Here is a tiny trained network, its code and every weight. The questions are about switching its units off for an input and a class, where a switched-off unit gives its printed mean instead of its output.

import numpy as np


def w(rows, s, z=0):
    codes = np.array(rows[::2]) - 128.0
    scale = np.full(codes.shape[1], s)
    scale[-1] = z or s
    return codes * scale


def f(y):
    return y / 2 * (1 + np.tanh(0.7978845608 * (y + 0.044715 * y**3)))


def log_softmax(a):
    a = a - a.max(-1, keepdims=True)
    return a - np.log(np.exp(a).sum(-1, keepdims=True))


def net(x, mask):
    res = np.array(x, float).reshape(1, 3) / 4 @ E
    y = f(res @ A[0][:, :-1].T + A[0][:, -1])
    res = res + np.where(mask, y, B[0][:, -1]) @ B[0][:, :-1]
    return log_softmax(res[-1] @ U[:, :-1].T + U[:, -1])


A, B = {}, {}
E = w([
[27,189,34],'x0',
[26,99,246],'x1',
[148,253,219],'x2',
],0.0072)
A[0] = w([
[192,90,157,4],'n1',
[138,223,163,92],'n2',
[145,226,161,93],'n3',
[148,214,163,126],'n4',
[247,89,189,100],'n5',
[150,204,166,98],'n6',
[146,217,166,137],'n7',
[40,96,201,114],'n8',
[220,57,190,78],'n9',
[134,207,171,105],'n10',
[49,94,203,122],'n11',
[123,1,83,77],'n12',
[150,219,153,101],'n13',
[46,221,45,72],'n14',
[43,209,64,73],'n15',
[234,167,63,110],'n16',
[209,159,46,88],'n17',
[52,84,175,90],'n18',
[43,93,45,75],'n19',
],0.0092,0.0041)
B[0] = w([
[140,132,200,142],'n1',
[145,71,115,185],'n2',
[140,70,116,188],'n3',
[110,41,86,190],'n4',
[80,147,193,233],'n5',
[122,81,121,173],'n6',
[122,93,103,198],'n7',
[241,170,87,230],'n8',
[76,155,226,222],'n9',
[163,87,96,179],'n10',
[229,178,94,228],'n11',
[142,35,121,249],'n12',
[127,93,121,182],'n13',
[124,134,234,254],'n14',
[117,129,254,233],'n15',
[195,172,116,251],'n16',
[216,157,119,239],'n17',
[206,141,100,196],'n18',
[159,90,187,233],'n19',
],0.0099,0.0051)
U = w([
[129,5,84,120],'0',
[218,247,81,97],'1',
[77,179,217,118],'2',
[67,195,54,250],'3',
[68,181,76,64],'4',
],0.012)

Each question gives the input, the list of numbers given to net, and the class t.
The units are the neurons (one row each of A and B). Each row of codes is followed by its name. A weight is (code - 128) times the scale printed after its matrix; where a second scale follows, it is the last column's (A, B and U).
mask holds one flag per neuron, in row order. A switched-off neuron (its flag False) gives its mean, the last column of its row in B, instead of its output. The means were averaged over made-up inputs and are rounded, as every weight is.
A unit's drop is (log p(t) with every unit on - log p(t) with that unit switched off) / (log p(t) with every unit on - log p(t) with every unit switched off).
The circuit of an input: a set's keep is (log p(t) with only the set's units on - log p(t) with every unit switched off) / (log p(t) with every unit on - log p(t) with every unit switched off). Starting from the 12 units with the biggest drops (on a tie, the unit counted first), units are removed one at a time, each time the one whose removal leaves the highest keep (on an exact tie, the one counted first), for as long as the keep stays at least 0.8.
circuit, biggest first: the units of the circuit, biggest drop first
k most important neurons: the k neurons with the biggest drops, biggest first
drop when u is switched off: that unit's drop, to one decimal
input [8,5,-5], class 2: circuit, biggest first : n15
input [-7,-3,-6], class 2: circuit, biggest first : n9, n5
input [1,3,1], class 3: 2 most important neurons : n17, n16
input [-6,-4,-3], class 2: circuit, biggest first : n9, n5
input [6,6,-5], class 1: 2 most important neurons : n8, n11
input [7,8,0], class 1: 3 most important neurons : n8, n11, n18
input [2,-1,3], class 3: 2 most important neurons : n12, n19
input [-1,-7,-5], class 1: 2 most important neurons : n16, n17
input [8,4,-5], class 2: 2 most important neurons : n15, n14
input [3,6,4], class 1: drop when n11 is switched off : 0.2
input [6,7,8], class 0: drop when n4 is switched off : 0.2
input [4,0,4], class 0: drop when n5 is switched off : 0.2
